Below is a small trained network, with its code and all its weights. Each question gives an input and a class and asks what happens when units are switched off, that is, made to give their printed mean instead of their output.

import numpy as np


def w(rows, s, z=0):
    codes = np.array(rows[::2]) - 128.0
    scale = np.full(codes.shape[1], s)
    scale[-1] = z or s
    return codes * scale


def norm(h):
    return h / np.sqrt((h * h).mean(-1, keepdims=True) + 1e-5)


def f(y):
    return y / 2 * (1 + np.tanh(0.7978845608 * (y + 0.044715 * y**3)))


def log_softmax(a):
    a = a - a.max(-1, keepdims=True)
    return a - np.log(np.exp(a).sum(-1, keepdims=True))


def net(x, mask):
    res = np.array(x, float).reshape(1, 5) / 4 @ E
    u = 0
    for l in range(4):
        y = f(norm(res) @ A[l][:, :-1].T + A[l][:, -1])
        res = res + np.where(mask[u : u + 3], y, B[l][:, -1]) @ B[l][:, :-1]
        u += 3
    return log_softmax(norm(res)[-1] @ U[:, :-1].T + U[:, -1])


A, B = {}, {}
E = w([
[190,175,233,189,112,181,164,206,73,104],'x0',
[128,148,77,189,189,63,224,166,182,218],'x1',
[132,61,86,42,8,49,119,131,208,176],'x2',
[184,168,112,195,145,200,137,233,137,45],'x3',
[129,80,141,191,125,110,66,214,49,132],'x4',
],0.011)
A[0] = w([
[107,151,149,110,98,125,127,72,87,117,117],'L0N0',
[155,158,177,150,48,19,221,171,159,160,2],'L0N1',
[83,254,225,156,105,206,231,120,150,199,95],'L0N2',
],0.0065,0.0082)
B[0] = w([
[97,57,135,108,155,164,96,123,214,166,159],'L0N0',
[255,136,217,111,216,142,14,142,237,151,164],'L0N1',
[151,116,98,121,166,88,100,68,83,58,255],'L0N2',
],0.011,0.0029)
A[1] = w([
[176,113,150,124,144,164,179,154,168,180,1],'L1N0',
[156,100,168,76,76,137,69,156,130,115,206],'L1N1',
[147,160,177,254,156,179,84,218,63,77,92],'L1N2',
],0.011,0.00099)
B[1] = w([
[99,186,135,184,152,100,55,174,138,116,143],'L1N0',
[173,181,188,96,93,197,101,89,116,152,185],'L1N1',
[124,122,109,182,153,199,250,228,124,97,248],'L1N2',
],0.014,0.013)
A[2] = w([
[153,41,108,87,84,18,225,152,134,253,3],'L2N0',
[61,175,183,170,229,152,96,44,119,66,216],'L2N1',
[68,65,24,177,161,155,170,183,59,31,88],'L2N2',
],0.008,0.0042)
B[2] = w([
[28,230,183,233,182,97,136,212,134,197,190],'L2N0',
[211,30,99,6,83,18,68,139,88,48,200],'L2N1',
[195,14,113,106,1,182,254,122,93,135,254],'L2N2',
],0.0086,0.0073)
A[3] = w([
[103,173,63,144,117,169,140,132,140,74,3],'L3N0',
[129,118,157,173,160,130,116,132,75,123,59],'L3N1',
[164,151,69,179,249,63,163,103,123,115,48],'L3N2',
],0.014,0.0044)
B[3] = w([
[158,133,88,175,89,101,132,168,87,57,177],'L3N0',
[73,201,170,71,90,82,231,195,36,129,143],'L3N1',
[112,2,68,27,122,230,105,58,64,155,255],'L3N2',
],0.0097,0.0052)
U = w([
[138,208,146,197,158,32,117,205,234,141,95],'0',
[161,100,169,42,98,145,84,7,101,68,201],'1',
[167,114,140,169,141,185,212,237,69,49,187],'2',
[22,116,113,123,145,44,123,107,152,232,2],'3',
],0.014,0.0068)

Each question gives the input, the list of numbers given to net, and the class t.
The units are the neurons (one row each of A and B). Each row of codes is followed by its name. A weight is (code - 128) times the scale printed after its matrix; where a second scale follows, it is the last column's (A, B and U).
mask holds one flag per neuron, layer by layer. A switched-off neuron (its flag False) gives its mean, the last column of its row in B, instead of its output. The means were averaged over made-up inputs and are rounded, as every weight is.
A unit's drop is (log p(t) with every unit on - log p(t) with that unit switched off) / (log p(t) with every unit on - log p(t) with every unit switched off).
The circuit of an input: a set's keep is (log p(t) with only the set's units on - log p(t) with every unit switched off) / (log p(t) with every unit on - log p(t) with every unit switched off). Starting from all 12 units, units are removed one at a time, each time the one whose removal leaves the highest keep (on an exact tie, the one counted first), for as long as the keep stays at least 0.8.
circuit, biggest first: the units of the circuit, biggest drop first
unit that matters most: the unit with the biggest drop
top k neurons: the k neurons with the biggest drops, biggest first
k most important neurons of layer l: the k neurons of layer l with the biggest drops, biggest first
drop of u: that unit's drop, to one decimal
input [-4,-4,2,0,4], class 1: circuit, biggest first : (L1N2)
input [3,1,8,0,6], class 1: top 3 neurons : (L1N1, L1N2, L2N0)
input [1,8,7,-6,-4], class 0: top 3 neurons : (L2N0, L0N1, L0N2)
input [-5,6,-3,-2,-1], class 3: top 2 neurons : (L1N2, L2N0)
input [0,6,3,-1,5], class 0: top 2 neurons : (L0N2, L1N2)
input [0,2,6,-3,-8], class 0: circuit, biggest first : (L3N2, L2N0)
input [0,8,-2,-7,-1], class 3: top 2 neurons : (L2N0, L1N2)
input [-7,0,-6,-8,7], class 1: top 2 neurons : (L1N2, L2N1)
input [-5,-6,-4,1,2], class 1: top 2 neurons : (L2N1, L0N0)
input [-7,6,-8,-8,-5], class 1: top 2 neurons : (L3N2, L2N1)
input [-3,6,4,3,-3], class 3: top 3 neurons : (L1N2, L3N2, L1N1)
input [0,8,7,-1,3], class 0: 2 most important neurons of layer 0 : (L0N1, L0N2)
input [-7,3,7,2,5], class 3: top 2 neurons : (L1N2, L1N1)
input [7,3,7,-8,1], class 0: unit that matters most : L3N2
input [-6,1,6,0,2], class 3: 2 most important neurons of layer 1 : (L1N2, L1N0)
input [-3,4,6,4,-5], class 0: 2 most important neurons of layer 0 : (L0N2, L0N1)
input [-4,-5,-4,-1,-2], class 1: drop of L1N2 : 0.2
input [-2,-7,6,2,3], class 1: drop of L3N2 : 0.0
input [6,7,6,-1,-4], class 0: drop of L0N1 : 0.7
input [7,6,6,-6,-2], class 0: top neuron : (L0N1)
